Below is a small trained network, with its code and all its weights. Each question gives an input and a target symbol and asks what happens when units are switched off, that is, made to give their printed mean instead of their output.

import numpy as np


def w(rows, s, z=0):
    codes = np.array(rows[::2]) - 128.0
    scale = np.full(codes.shape[1], s)
    scale[-1] = z or s
    return codes * scale


def f(y):
    return y / 2 * (1 + np.tanh(0.7978845608 * (y + 0.044715 * y**3)))


def softmax(a):
    e = np.exp(a - a.max(-1, keepdims=True))
    return e / e.sum(-1, keepdims=True)


def log_softmax(a):
    a = a - a.max(-1, keepdims=True)
    return a - np.log(np.exp(a).sum(-1, keepdims=True))


def net(x, mask):
    ids = ['ΔΘΞΣαβγεζλμπτφψ'.index(c) for c in x.split()]
    T = len(ids)
    res = E[ids] + P[:T]
    u = 0
    for l in range(2):
        r = res
        for j in range(2):
            rows = slice(2 * j, 2 * j + 2)
            q, k, v = (r @ M[l][rows].T for M in (Q, K, V))
            z = softmax(np.where(np.tri(T) > 0, q @ k.T / 2**0.5, -1e9)) @ v
            o = O[l][rows]
            res = res + np.where(mask[u + j], z, o[:, -1]) @ o[:, :-1]
        u += 2
        y = f(res @ A[l][:, :-1].T + A[l][:, -1])
        res = res + np.where(mask[u : u + 8], y, B[l][:, -1]) @ B[l][:, :-1]
        u += 8
    return log_softmax(res[-1] @ U[:, :-1].T + U[:, -1])


Q, K, V, O, A, B = {}, {}, {}, {}, {}, {}
E = w([
[180,158,116,107,126,119,86],'Δ',
[184,89,105,149,74,123,85],'Θ',
[196,90,110,146,140,80,51],'Ξ',
[145,134,96,201,24,139,168],'Σ',
[172,114,85,53,131,113,65],'α',
[139,85,142,185,131,173,95],'β',
[160,158,116,177,111,76,137],'γ',
[133,154,151,213,130,163,100],'ε',
[139,118,128,123,157,140,8],'ζ',
[151,148,105,156,160,68,38],'λ',
[90,69,131,69,85,208,154],'μ',
[108,159,22,50,26,87,154],'π',
[80,56,158,100,199,175,84],'τ',
[95,10,65,19,71,123,199],'φ',
[88,61,111,98,129,55,143],'ψ',
],0.013)
P = w([
[153,124,129,111,156,193,126],'0',
[190,68,50,217,113,94,72],'1',
[97,145,230,58,110,78,149],'2',
[85,90,73,220,236,92,251],'3',
[67,94,68,202,72,123,24],'4',
[75,146,251,50,101,51,145],'5',
],0.015)
Q[0] = w([
[114,115,81,133,150,150,123],'0.h0',
[142,131,111,132,152,118,202],'0.h0',
[118,178,140,88,231,155,250],'0.h1',
[113,112,50,150,170,134,137],'0.h1',
],0.017)
K[0] = w([
[79,135,111,133,136,149,164],'0.h0',
[173,149,105,145,125,182,139],'0.h0',
[251,157,111,130,132,197,129],'0.h1',
[81,131,82,101,164,177,140],'0.h1',
],0.018)
V[0] = w([
[161,177,128,130,120,215,99],'0.h0',
[163,136,133,140,132,151,164],'0.h0',
[133,2,133,87,69,171,179],'0.h1',
[160,208,49,87,76,131,177],'0.h1',
],0.0092)
O[0] = w([
[69,167,128,113,93,185,116,46],'0.h0',
[72,147,142,131,123,104,122,59],'0.h0',
[92,82,208,132,103,59,103,167],'0.h1',
[8,108,87,123,167,130,124,5],'0.h1',
],0.012,0.0027)
A[0] = w([
[118,200,164,108,22,137,73,108],'0.n0',
[49,114,117,135,124,99,95,7],'0.n1',
[120,140,97,203,96,100,149,79],'0.n2',
[138,184,148,123,108,166,62,43],'0.n3',
[93,178,254,92,96,161,203,96],'0.n4',
[117,109,132,212,194,117,115,107],'0.n5',
[109,101,69,173,189,168,215,105],'0.n6',
[106,245,219,74,219,134,146,110],'0.n7',
],0.011,0.012)
B[0] = w([
[86,198,151,122,92,145,79,210],'0.n0',
[175,146,123,110,92,201,170,176],'0.n1',
[138,91,128,78,194,155,126,180],'0.n2',
[171,88,128,100,71,174,144,136],'0.n3',
[222,126,45,131,121,150,246,230],'0.n4',
[109,126,101,82,74,125,164,253],'0.n5',
[136,202,98,119,124,71,51,240],'0.n6',
[97,203,171,150,218,166,148,201],'0.n7',
],0.012,0.0044)
Q[1] = w([
[164,160,131,219,57,180,161],'1.h0',
[180,84,198,94,117,137,134],'1.h0',
[71,164,205,218,162,176,137],'1.h1',
[254,56,171,51,70,160,97],'1.h1',
],0.0078)
K[1] = w([
[182,124,115,230,109,109,183],'1.h0',
[191,92,171,67,166,61,172],'1.h0',
[145,215,199,99,184,3,227],'1.h1',
[141,66,80,215,121,46,142],'1.h1',
],0.0073)
V[1] = w([
[132,146,64,219,140,30,184],'1.h0',
[156,88,79,240,6,173,78],'1.h0',
[49,70,113,162,178,99,32],'1.h1',
[97,211,107,254,54,72,183],'1.h1',
],0.005)
O[1] = w([
[120,205,105,161,158,163,254,34],'1.h0',
[78,226,159,186,21,111,98,207],'1.h0',
[121,45,130,75,219,161,126,131],'1.h1',
[31,95,132,195,126,115,152,4],'1.h1',
],0.0061,0.0023)
A[1] = w([
[168,104,28,204,158,181,163,2],'1.n0',
[129,128,250,97,106,210,146,92],'1.n1',
[150,127,183,2,113,95,148,10],'1.n2',
[130,147,27,118,157,128,185,112],'1.n3',
[114,99,93,211,154,102,35,91],'1.n4',
[150,120,221,160,184,161,107,88],'1.n5',
[123,160,77,136,140,165,61,8],'1.n6',
[128,133,131,228,161,127,158,27],'1.n7',
],0.012,0.0065)
B[1] = w([
[62,139,101,81,108,33,110,195],'1.n0',
[99,114,132,109,171,47,161,195],'1.n1',
[68,149,46,183,150,121,94,241],'1.n2',
[137,83,176,155,109,182,93,254],'1.n3',
[102,154,153,79,148,159,169,246],'1.n4',
[126,97,153,73,35,191,119,181],'1.n5',
[158,123,56,147,137,131,185,216],'1.n6',
[154,126,7,73,134,130,79,131],'1.n7',
],0.015,0.0088)
U = w([
[108,196,153,149,166,131,217,132],'Δ',
[106,128,158,217,189,194,155,230],'Θ',
[139,177,163,222,118,45,107,175],'Ξ',
[71,96,119,141,135,119,212,94],'Σ',
[107,104,110,59,181,196,226,83],'α',
[66,185,151,194,84,169,101,151],'β',
[97,134,119,109,194,127,64,126],'γ',
[115,125,136,158,76,154,210,143],'ε',
[200,144,83,175,125,161,130,150],'ζ',
[144,141,74,66,53,73,133,8],'λ',
[44,157,191,89,106,101,115,91],'μ',
[108,76,85,130,62,200,118,60],'π',
[182,140,176,123,87,134,46,188],'τ',
[150,63,152,186,103,68,2,153],'φ',
[207,70,156,117,166,58,202,171],'ψ',
],0.0094,0.011)

Each question gives the input, a string of symbols that net reads in full, and the target symbol t.
The units are the heads (2 rows each of Q, K, V and O) and the neurons (one row each of A and B). Each row of codes is followed by its name. A weight is (code - 128) times the scale printed after its matrix; where a second scale follows, it is the last column's (O, A, B and U).
mask holds one flag per unit, layer by layer, with each layer's heads first. A switched-off unit (its flag False) gives its mean, the last column of its rows in O or B, instead of its output. The means were averaged over made-up inputs and are rounded, as every weight is.
A unit's drop is (log p(t) with every unit on - log p(t) with that unit switched off) / (log p(t) with every unit on - log p(t) with every unit switched off).
k most important neurons: the k neurons with the biggest drops, biggest first
k most important neurons of layer l: the k neurons of layer l with the biggest drops, biggest first
which heads matter: for each layer, one digit per head in row order, 1 if its drop is at least 0.15 and else 0, layers parted by /
input φ ψ β Δ, target Σ: 2 most important neurons of layer 0 => [0.n5 0.n6]
input λ α Δ λ, target ζ: 3 most important neurons => [0.n6 1.n6 0.n5]
input ψ λ λ ζ, target φ: 2 most important neurons => [0.n5 1.n3]
input α Δ ψ φ, target γ: 2 most important neurons => [0.n6 0.n4]
input α φ Θ λ, target γ: 2 most important neurons of layer 1 => [1.n4 1.n5]
input α τ τ, target α: 3 most important neurons of layer 1 => [1.n5 1.n1 1.n7]
input λ τ α μ Δ, target μ: which heads matter => 01 / 00
input α α λ Θ ε β, target ψ: most important neuron => [1.n1]
input λ β γ, target ζ: 3 most important neurons of layer 0 => [0.n4 0.n0 0.n7]
input λ Θ λ Ξ, target ζ: 2 most important neurons => [0.n6 1.n6]
input Θ λ τ Θ Θ, target τ: which heads matter => 11 / 00
input α α λ β, target γ: 4 most important neurons => [0.n6 0.n5 0.n4 1.n4]
input λ Θ γ α λ α, target γ: which heads matter => 10 / 10
input Δ α γ μ λ, target μ: which heads matter => 01 / 00
input Θ λ Ξ, target φ: 2 most important neurons => [0.n4 1.n4]
input β λ μ Θ, target Ξ: most important neuron of layer 1 => [1.n5]
input α ψ φ, target π: which heads matter => 00 / 00
input Δ λ Δ λ, target α: 2 most important neurons => [1.n4 0.n6]
input π λ λ Ξ, target π: 2 most important neurons of layer 0 => [0.n5 0.n1]
input λ ψ α ζ, target ζ: 3 most important neurons => [0.n6 1.n6 0.n5]
input λ Ξ α α π, target π: 2 most important neurons of layer 0 => [0.n1 0.n2]
input π β Θ Θ λ, target λ: 2 most important neurons of layer 1 => [1.n0 1.n6]
input π Σ λ λ α Ξ, target φ: most important neuron => [1.n2]
